Below is a small trained network, with its code and all its weights. Each question gives an input and a target symbol and asks what happens when units are switched off, that is, made to give their printed mean instead of their output.

import numpy as np


def w(rows, s, z=0):
    codes = np.array(rows[::2]) - 128.0
    scale = np.full(codes.shape[1], s)
    scale[-1] = z or s
    return codes * scale


def f(y):
    return np.maximum(y, 0)


def softmax(a):
    e = np.exp(a - a.max(-1, keepdims=True))
    return e / e.sum(-1, keepdims=True)


def log_softmax(a):
    a = a - a.max(-1, keepdims=True)
    return a - np.log(np.exp(a).sum(-1, keepdims=True))


def net(x, mask):
    ids = ['ΦΨΩαβγδεημξπστ'.index(c) for c in x.split()]
    T = len(ids)
    res = E[ids] + P[:T]
    u = 0
    for l in range(2):
        q, k, v = (res @ M[l].T for M in (Q, K, V))
        z = softmax(np.where(np.tri(T) > 0, q @ k.T / 2**0.5, -1e9)) @ v
        res = res + np.where(mask[u], z, O[l][:, -1]) @ O[l][:, :-1]
        u += 1
        y = f(res @ A[l][:, :-1].T + A[l][:, -1])
        res = res + np.where(mask[u : u + 16], y, B[l][:, -1]) @ B[l][:, :-1]
        u += 16
    return log_softmax(res[-1] @ U[:, :-1].T + U[:, -1])


Q, K, V, O, A, B = {}, {}, {}, {}, {}, {}
E = w([
[169,158,98,121,90,115,140,105,109,131,228,129],'Φ',
[127,136,105,154,95,82,98,139,92,132,211,143],'Ψ',
[76,129,76,78,151,249,137,232,71,146,118,71],'Ω',
[124,155,108,166,44,107,144,143,147,123,156,151],'α',
[147,126,135,181,87,131,144,93,138,159,195,155],'β',
[195,226,87,143,110,86,104,116,93,78,152,121],'γ',
[209,108,132,168,79,112,123,142,121,100,169,56],'δ',
[154,88,98,171,71,124,131,137,76,105,146,119],'ε',
[196,139,112,219,153,135,136,130,148,157,149,173],'η',
[103,109,143,210,116,94,81,160,145,165,134,106],'μ',
[141,145,116,159,156,87,107,175,154,45,65,113],'ξ',
[126,68,84,179,158,144,172,106,86,132,75,123],'π',
[103,98,94,95,154,133,104,119,103,225,59,172],'σ',
[113,191,128,55,134,144,112,139,201,226,117,126],'τ',
],0.015)
P = w([
[165,123,235,101,82,48,233,125,58,188,124,206],'0',
[155,130,181,134,99,50,192,172,56,196,124,186],'1',
[169,131,160,136,120,62,162,175,64,208,113,129],'2',
[143,134,115,144,116,102,150,178,96,187,116,117],'3',
[121,131,85,151,112,128,127,171,119,173,116,99],'4',
[109,138,63,161,120,153,103,166,132,165,119,77],'5',
[97,141,47,167,126,180,78,152,147,151,112,61],'6',
[86,135,21,177,147,197,43,146,163,155,117,43],'7',
[59,145,19,181,140,209,26,127,166,136,123,38],'8',
[37,146,16,201,152,225,2,117,191,118,118,26],'9',
],0.0077)
Q[0] = w([
[142,72,143,56,144,80,121,20,157,22,119,168],'0.h1',
[195,150,42,199,1,76,66,98,88,147,126,126],'0.h1',
],0.0098)
K[0] = w([
[147,58,167,123,99,131,238,156,126,201,211,161],'0.h1',
[103,95,82,206,179,205,30,70,254,148,91,116],'0.h1',
],0.0087)
V[0] = w([
[2,98,125,127,36,119,42,124,66,162,234,44],'0.h1',
[224,187,16,115,99,174,162,55,88,116,218,175],'0.h1',
],0.0054)
O[0] = w([
[209,123,101,105,165,162,216,187,151,88,182,211,144],'0.h1',
[1,116,189,126,164,114,185,163,156,91,191,60,11],'0.h1',
],0.0083,0.0013)
A[0] = w([
[137,157,104,121,97,176,165,31,102,213,183,104,190],'0.n1',
[66,105,138,141,81,131,141,158,136,94,169,74,47],'0.n2',
[148,154,177,61,131,178,176,201,80,74,54,187,61],'0.n3',
[113,133,157,144,82,165,142,65,185,136,103,103,149],'0.n4',
[138,82,152,108,151,120,205,132,147,23,147,221,91],'0.n5',
[187,136,90,88,126,126,151,156,119,93,89,149,90],'0.n6',
[81,86,117,118,100,199,173,109,198,128,112,176,163],'0.n7',
[80,142,218,99,51,134,191,38,175,137,74,218,116],'0.n8',
[152,109,71,182,61,114,57,18,137,174,135,109,1],'0.n9',
[183,107,209,120,155,212,205,18,167,189,197,150,81],'0.n10',
[125,138,130,194,155,91,66,142,160,105,69,137,34],'0.n11',
[213,157,142,115,87,150,87,123,137,147,175,159,127],'0.n12',
[54,102,211,61,161,102,194,33,145,54,151,107,22],'0.n13',
[104,189,150,135,190,92,221,155,172,70,205,176,66],'0.n14',
[159,88,160,126,90,141,191,141,58,116,93,79,85],'0.n15',
[119,143,143,172,62,125,157,136,98,2,142,117,144],'0.n16',
],0.0072,0.0074)
B[0] = w([
[114,95,146,132,154,94,118,189,146,129,98,114,253],'0.n1',
[86,133,122,167,121,135,106,58,128,106,94,141,137],'0.n2',
[117,145,115,128,185,168,68,197,122,119,120,71,138],'0.n3',
[103,138,128,117,151,112,130,166,104,126,150,123,153],'0.n4',
[114,113,92,92,185,134,127,129,89,131,87,175,138],'0.n5',
[117,122,144,148,129,124,71,115,147,135,108,102,143],'0.n6',
[126,113,106,114,105,129,137,149,109,156,149,90,164],'0.n7',
[139,147,130,156,101,82,178,139,104,175,136,157,149],'0.n8',
[101,159,116,91,157,103,119,124,148,2,97,85,161],'0.n9',
[99,26,142,143,119,100,79,129,200,112,108,119,140],'0.n10',
[101,93,119,105,121,98,139,118,117,64,148,83,146],'0.n11',
[163,125,114,116,152,127,150,140,164,100,92,166,186],'0.n12',
[166,92,122,128,99,132,58,48,162,158,49,114,130],'0.n13',
[99,114,101,94,91,105,98,70,196,105,149,195,150],'0.n14',
[117,112,132,125,151,150,104,152,123,96,114,118,147],'0.n15',
[160,138,86,115,136,101,100,133,129,155,169,86,176],'0.n16',
],0.0098,0.0069)
Q[1] = w([
[91,119,7,188,178,130,97,197,186,105,163,110],'1.h1',
[110,143,145,116,106,181,134,69,179,56,178,158],'1.h1',
],0.015)
K[1] = w([
[110,127,73,118,161,248,79,169,128,122,131,91],'1.h1',
[172,85,120,184,97,69,121,89,119,97,185,132],'1.h1',
],0.013)
V[1] = w([
[152,79,114,229,130,137,165,139,72,2,122,82],'1.h1',
[192,209,131,144,108,79,88,174,212,80,199,81],'1.h1',
],0.0076)
O[1] = w([
[157,106,127,137,109,3,203,65,118,195,150,139,1],'1.h1',
[106,129,255,148,93,97,169,157,53,140,91,216,24],'1.h1',
],0.0089,0.0024)
A[1] = w([
[71,149,113,81,166,142,120,104,110,122,107,61,80],'1.n1',
[162,165,138,28,92,154,206,145,176,180,184,171,86],'1.n2',
[164,219,124,108,149,159,105,109,87,78,119,126,51],'1.n3',
[122,119,129,94,116,149,91,84,186,46,119,83,27],'1.n4',
[52,162,175,210,73,155,139,75,85,170,182,120,93],'1.n5',
[205,128,108,157,112,101,97,2,145,145,140,140,87],'1.n6',
[168,121,101,112,139,196,104,92,160,124,75,115,2],'1.n7',
[180,117,118,11,142,128,186,119,151,64,144,172,73],'1.n8',
[155,144,80,102,69,183,162,131,157,167,172,81,117],'1.n9',
[113,169,173,48,130,161,123,131,165,109,141,139,16],'1.n10',
[103,144,214,145,107,153,151,129,72,127,174,226,87],'1.n11',
[148,90,137,92,117,107,147,148,108,122,189,102,171],'1.n12',
[207,119,113,154,137,168,135,89,55,118,222,133,82],'1.n13',
[160,134,107,87,178,91,195,137,122,183,177,95,156],'1.n14',
[134,156,200,105,116,105,233,33,137,196,169,175,41],'1.n15',
[82,161,148,98,101,80,114,100,137,123,192,68,93],'1.n16',
],0.0092,0.0057)
B[1] = w([
[188,147,130,165,83,127,152,131,191,90,180,182,246],'1.n1',
[143,164,143,85,74,71,213,196,49,149,140,46,160],'1.n2',
[57,84,146,129,140,163,207,114,164,148,118,129,176],'1.n3',
[149,127,140,90,127,119,118,159,66,230,104,152,216],'1.n4',
[164,179,215,154,169,149,54,95,123,160,165,82,157],'1.n5',
[64,170,162,138,123,188,199,154,169,116,118,127,196],'1.n6',
[117,145,158,119,125,52,144,135,114,122,197,127,230],'1.n7',
[151,140,114,167,255,112,156,91,53,132,162,110,149],'1.n8',
[145,105,180,141,128,36,133,91,105,88,31,126,253],'1.n9',
[155,65,89,180,155,130,139,79,46,75,136,127,164],'1.n10',
[192,70,163,47,124,142,183,79,193,141,91,54,179],'1.n11',
[104,142,147,126,132,136,93,101,161,91,185,166,206],'1.n12',
[116,152,111,112,54,179,102,67,164,181,124,121,152],'1.n13',
[71,144,143,126,116,221,137,115,99,108,136,163,247],'1.n14',
[128,87,5,161,68,183,15,139,63,70,123,103,155],'1.n15',
[155,126,100,156,176,184,184,102,133,157,62,176,179],'1.n16',
],0.0085,0.0059)
U = w([
[94,165,156,96,139,195,117,197,122,82,98,122,228],'Φ',
[156,157,210,86,128,162,110,68,194,83,121,109,138],'Ψ',
[177,153,36,100,157,81,56,123,177,120,114,54,181],'Ω',
[143,134,153,95,189,115,159,117,113,86,164,141,121],'α',
[88,155,92,144,134,171,203,79,195,119,94,98,220],'β',
[93,78,173,120,101,99,152,158,214,128,184,141,45],'γ',
[102,189,85,159,64,127,100,126,89,141,226,198,98],'δ',
[163,97,128,120,76,158,110,97,102,105,141,117,58],'ε',
[98,163,150,179,104,28,137,144,75,60,79,166,129],'η',
[106,91,115,80,151,158,113,100,94,223,81,168,90],'μ',
[87,150,161,60,100,120,181,169,151,176,142,88,116],'ξ',
[255,113,138,199,107,173,179,157,130,197,123,231,49],'π',
[125,167,171,211,168,132,126,139,98,206,184,84,125],'σ',
[135,88,105,150,152,147,151,137,87,164,104,116,2],'τ',
],0.0063,0.0025)

Each question gives the input, a string of symbols that net reads in full, and the target symbol t.
The units are the heads (2 rows each of Q, K, V and O) and the neurons (one row each of A and B). Each row of codes is followed by its name. A weight is (code - 128) times the scale printed after its matrix; where a second scale follows, it is the last column's (O, A, B and U).
mask holds one flag per unit, layer by layer, with each layer's heads first. A switched-off unit (its flag False) gives its mean, the last column of its rows in O or B, instead of its output. The means were averaged over made-up inputs and are rounded, as every weight is.
A unit's drop is (log p(t) with every unit on - log p(t) with that unit switched off) / (log p(t) with every unit on - log p(t) with every unit switched off).
The circuit of an input: a set's keep is (log p(t) with only the set's units on - log p(t) with every unit switched off) / (log p(t) with every unit on - log p(t) with every unit switched off). Starting from the 12 units with the biggest drops (on a tie, the unit counted first), units are removed one at a time, each time the one whose removal leaves the highest keep (on an exact tie, the one counted first), for as long as the keep stays at least 0.8.
circuit, biggest first: the units of the circuit, biggest drop first
k most important neurons: the k neurons with the biggest drops, biggest first
top k neurons in layer l: the k neurons of layer l with the biggest drops, biggest first
drop of u: that unit's drop, to one decimal
input α ξ δ Φ α β Ψ Ψ Ω, target Ω: circuit, biggest first	[1.h1, 0.h1, 1.n14]
input Φ Φ Ψ, target α: circuit, biggest first	[0.h1, 1.n8, 0.n14, 0.n5]
input π Ω Ψ ξ δ ξ σ, target Ω: circuit, biggest first	[0.n9, 0.h1, 1.h1]
input σ ξ Ψ, target Ω: circuit, biggest first	[1.h1]
input Ψ Ψ ε α Ψ Ψ Ψ μ, target π: circuit, biggest first	[0.h1, 1.h1]
input η ξ ε Ψ ε ξ Φ, target η: circuit, biggest first	[1.h1, 0.h1, 0.n9]
input β τ ε Ψ τ Ψ ε Ψ, target δ: 2 most important neurons	[1.n15, 0.n14]
input π Ψ β, target β: circuit, biggest first	[1.h1, 0.n15, 1.n6, 1.n14]
input α Ψ α Ψ Ψ β, target γ: circuit, biggest first	[0.h1, 0.n10, 0.n14]
input ε Ψ α, target δ: 4 most important neurons	[0.n15, 1.n15, 0.n5, 0.n14]
input β ξ δ Ψ α ε β, target δ: circuit, biggest first	[1.h1, 1.n15, 0.h1]
input ξ Ω ξ η μ Ψ, target Ω: circuit, biggest first	[0.h1, 1.h1]
input η η β σ β η σ Ψ ξ Ψ, target η: circuit, biggest first	[0.n9, 1.h1]
input Ψ ε τ τ π τ α, target Φ: circuit, biggest first	[1.h1]
input Ψ α ξ Ψ, target η: circuit, biggest first	[0.h1, 1.h1, 0.n9]
input π α γ π, target β: circuit, biggest first	[1.h1, 1.n14, 1.n6]
input π ξ Ψ, target β: 4 most important neurons	[0.n15, 1.n6, 0.n11, 1.n16]
input π Ψ μ, target β: 3 most important neurons	[1.n6, 0.n15, 0.n1]
input γ η Ω, target β: top 2 neurons in layer 1	[1.n16, 1.n1]
input Φ Ψ ε σ η Ψ ξ, target η: circuit, biggest first	[1.h1]
input β η ξ ξ η β, target η: 2 most important neurons	[0.n9, 0.n1]
input τ α Ψ η α, target σ: 2 most important neurons	[1.n5, 0.n8]
input η η τ Φ π η γ, target β: top 2 neurons in layer 1	[1.n16, 1.n6]
input β Φ τ γ ε σ γ μ, target Ω: top 2 neurons in layer 1	[1.n14, 1.n6]
input μ σ π Φ Ψ, target β: top 2 neurons in layer 0	[0.n8, 0.n15]
input ξ Ψ π Ω, target Ω: drop of 1.h1	0.5
input Ψ Ψ γ Ψ η, target σ: drop of 1.h1	0.2
input ξ ξ σ ε, target Ω: drop of 0.n16	0.1
input π ξ γ, target β: drop of 0.h1	0.5
